Below is a small trained network, with its code and all its weights. Each question gives an input and a class and asks what happens when units are switched off, that is, made to give their printed mean instead of their output.

import numpy as np


def w(rows, s, z=0):
    codes = np.array(rows[::2]) - 128.0
    scale = np.full(codes.shape[1], s)
    scale[-1] = z or s
    return codes * scale


def f(y):
    return y / 2 * (1 + np.tanh(0.7978845608 * (y + 0.044715 * y**3)))


def log_softmax(a):
    a = a - a.max(-1, keepdims=True)
    return a - np.log(np.exp(a).sum(-1, keepdims=True))


def net(x, mask):
    res = np.array(x, float).reshape(1, 7) / 4 @ E
    y = f(res @ A[0][:, :-1].T + A[0][:, -1])
    res = res + np.where(mask, y, B[0][:, -1]) @ B[0][:, :-1]
    return log_softmax(res[-1] @ U[:, :-1].T + U[:, -1])


A, B = {}, {}
E = w([
[23,74,50,127],'x0',
[253,40,67,156],'x1',
[141,92,214,236],'x2',
[113,40,167,99],'x3',
[96,97,51,219],'x4',
[87,89,111,254],'x5',
[119,209,95,161],'x6',
],0.0049)
A[0] = w([
[142,118,137,109,243],'neuron 0',
[129,100,131,94,176],'neuron 1',
[156,138,173,114,180],'neuron 2',
[127,143,147,134,73],'neuron 3',
[124,118,125,140,106],'neuron 4',
[125,157,147,110,11],'neuron 5',
[127,161,140,140,146],'neuron 6',
[132,105,111,174,187],'neuron 7',
[131,91,97,192,205],'neuron 8',
[122,167,127,134,178],'neuron 9',
[111,111,159,128,132],'neuron 10',
[125,123,131,129,93],'neuron 11',
[139,175,165,176,107],'neuron 12',
[92,202,77,81,166],'neuron 13',
[139,121,134,132,97],'neuron 14',
[120,108,116,171,130],'neuron 15',
[108,175,84,110,160],'neuron 16',
[127,116,124,144,147],'neuron 17',
[91,129,128,113,193],'neuron 18',
[124,106,113,167,135],'neuron 19',
[134,175,143,150,254],'neuron 20',
[116,103,94,182,176],'neuron 21',
[148,189,193,187,92],'neuron 22',
[131,129,124,137,166],'neuron 23',
[134,145,124,128,173],'neuron 24',
[95,163,125,150,235],'neuron 25',
[203,88,132,82,229],'neuron 26',
[115,144,109,118,107],'neuron 27',
[131,96,101,189,148],'neuron 28',
[136,107,161,57,241],'neuron 29',
[131,110,118,164,186],'neuron 30',
[254,152,125,160,81],'neuron 31',
[119,175,90,102,202],'neuron 32',
[91,98,143,131,62],'neuron 33',
[127,160,122,119,236],'neuron 34',
[136,151,91,125,147],'neuron 35',
[146,125,132,118,192],'neuron 36',
[170,136,112,148,255],'neuron 37',
[128,118,120,144,89],'neuron 38',
],0.017,0.0021)
B[0] = w([
[121,113,134,156,166],'neuron 0',
[105,116,160,161,165],'neuron 1',
[161,130,144,150,193],'neuron 2',
[137,118,132,122,131],'neuron 3',
[139,134,118,127,132],'neuron 4',
[124,113,113,123,143],'neuron 5',
[122,99,144,120,152],'neuron 6',
[145,108,73,134,190],'neuron 7',
[169,109,57,144,231],'neuron 8',
[110,99,145,115,162],'neuron 9',
[148,161,125,127,151],'neuron 10',
[131,135,127,127,124],'neuron 11',
[114,73,170,103,187],'neuron 12',
[81,157,150,46,255],'neuron 13',
[126,124,130,129,127],'neuron 14',
[163,121,84,126,176],'neuron 15',
[121,146,133,68,197],'neuron 16',
[137,130,111,131,142],'neuron 17',
[121,169,162,140,169],'neuron 18',
[155,125,84,130,174],'neuron 19',
[111,78,162,128,187],'neuron 20',
[183,121,75,128,214],'neuron 21',
[135,69,210,102,225],'neuron 22',
[128,121,120,128,136],'neuron 23',
[114,114,126,124,140],'neuron 24',
[162,120,168,129,195],'neuron 25',
[127,93,167,217,250],'neuron 26',
[123,143,135,108,142],'neuron 27',
[158,104,56,133,211],'neuron 28',
[104,105,124,197,231],'neuron 29',
[139,114,85,133,173],'neuron 30',
[1,160,100,172,236],'neuron 31',
[96,121,114,73,200],'neuron 32',
[141,183,124,136,154],'neuron 33',
[101,107,129,118,169],'neuron 34',
[119,122,110,95,154],'neuron 35',
[124,114,130,143,149],'neuron 36',
[78,100,107,140,175],'neuron 37',
[138,127,111,124,132],'neuron 38',
],0.04,0.0062)
U = w([
[62,172,88,182,190],'0',
[75,134,187,2,186],'1',
[186,128,31,95,123],'2',
[194,220,117,93,244],'3',
[133,162,84,50,26],'4',
[144,165,115,87,3],'5',
[158,96,154,156,81],'6',
],0.0057,0.0042)

Each question gives the input, the list of numbers given to net, and the class t.
The units are the neurons (one row each of A and B). Each row of codes is followed by its name. A weight is (code - 128) times the scale printed after its matrix; where a second scale follows, it is the last column's (A, B and U).
mask holds one flag per neuron, in row order. A switched-off neuron (its flag False) gives its mean, the last column of its row in B, instead of its output. The means were averaged over made-up inputs and are rounded, as every weight is.
A unit's drop is (log p(t) with every unit on - log p(t) with that unit switched off) / (log p(t) with every unit on - log p(t) with every unit switched off).
The circuit of an input: a set's keep is (log p(t) with only the set's units on - log p(t) with every unit switched off) / (log p(t) with every unit on - log p(t) with every unit switched off). Starting from the 12 units with the biggest drops (on a tie, the unit counted first), units are removed one at a time, each time the one whose removal leaves the highest keep (on an exact tie, the one counted first), for as long as the keep stays at least 0.8.
circuit, biggest first: the units of the circuit, biggest drop first
most important unit: the unit with the biggest drop
top k neurons: the k neurons with the biggest drops, biggest first
drop when u is switched off: that unit's drop, to one decimal
input [-1,-4,0,5,1,-7,-1], class 0: most important unit	neuron 29
input [-6,8,-1,5,0,8,-8], class 0: top 3 neurons	(neuron 31; neuron 26; neuron 37)
input [5,-6,2,8,-2,7,-5], class 3: top 2 neurons	(neuron 33; neuron 18)
input [-8,1,4,-6,2,6,4], class 6: top 2 neurons	(neuron 22; neuron 12)
input [-1,-4,-4,3,-3,8,-7], class 3: top 3 neurons	(neuron 31; neuron 26; neuron 37)
input [1,5,-2,-1,1,1,-3], class 2: top 2 neurons	(neuron 29; neuron 8)
input [-2,-8,5,6,-4,0,-5], class 6: circuit, biggest first	(neuron 13; neuron 31)
input [4,7,-8,8,-3,-5,-5], class 6: top 2 neurons	(neuron 31; neuron 26)
input [0,-2,-6,6,3,-4,-7], class 0: top 3 neurons	(neuron 22; neuron 29; neuron 25)
input [-6,3,1,-2,-6,-1,5], class 0: top 3 neurons	(neuron 31; neuron 13; neuron 26)
input [-4,2,5,-6,0,-5,-1], class 0: top 2 neurons	(neuron 31; neuron 13)
input [2,0,-5,3,-6,1,-3], class 0: top 2 neurons	(neuron 22; neuron 29)
input [-6,4,5,-6,-8,3,-7], class 0: drop when neuron 31 is switched off	5.4
input [3,6,-7,-7,-1,2,0], class 1: top neuron	(neuron 13)
input [2,8,7,5,-3,-8,-1], class 0: drop when neuron 31 is switched off	0.2
input [3,0,-4,8,7,1,-5], class 2: drop when neuron 13 is switched off	0.0
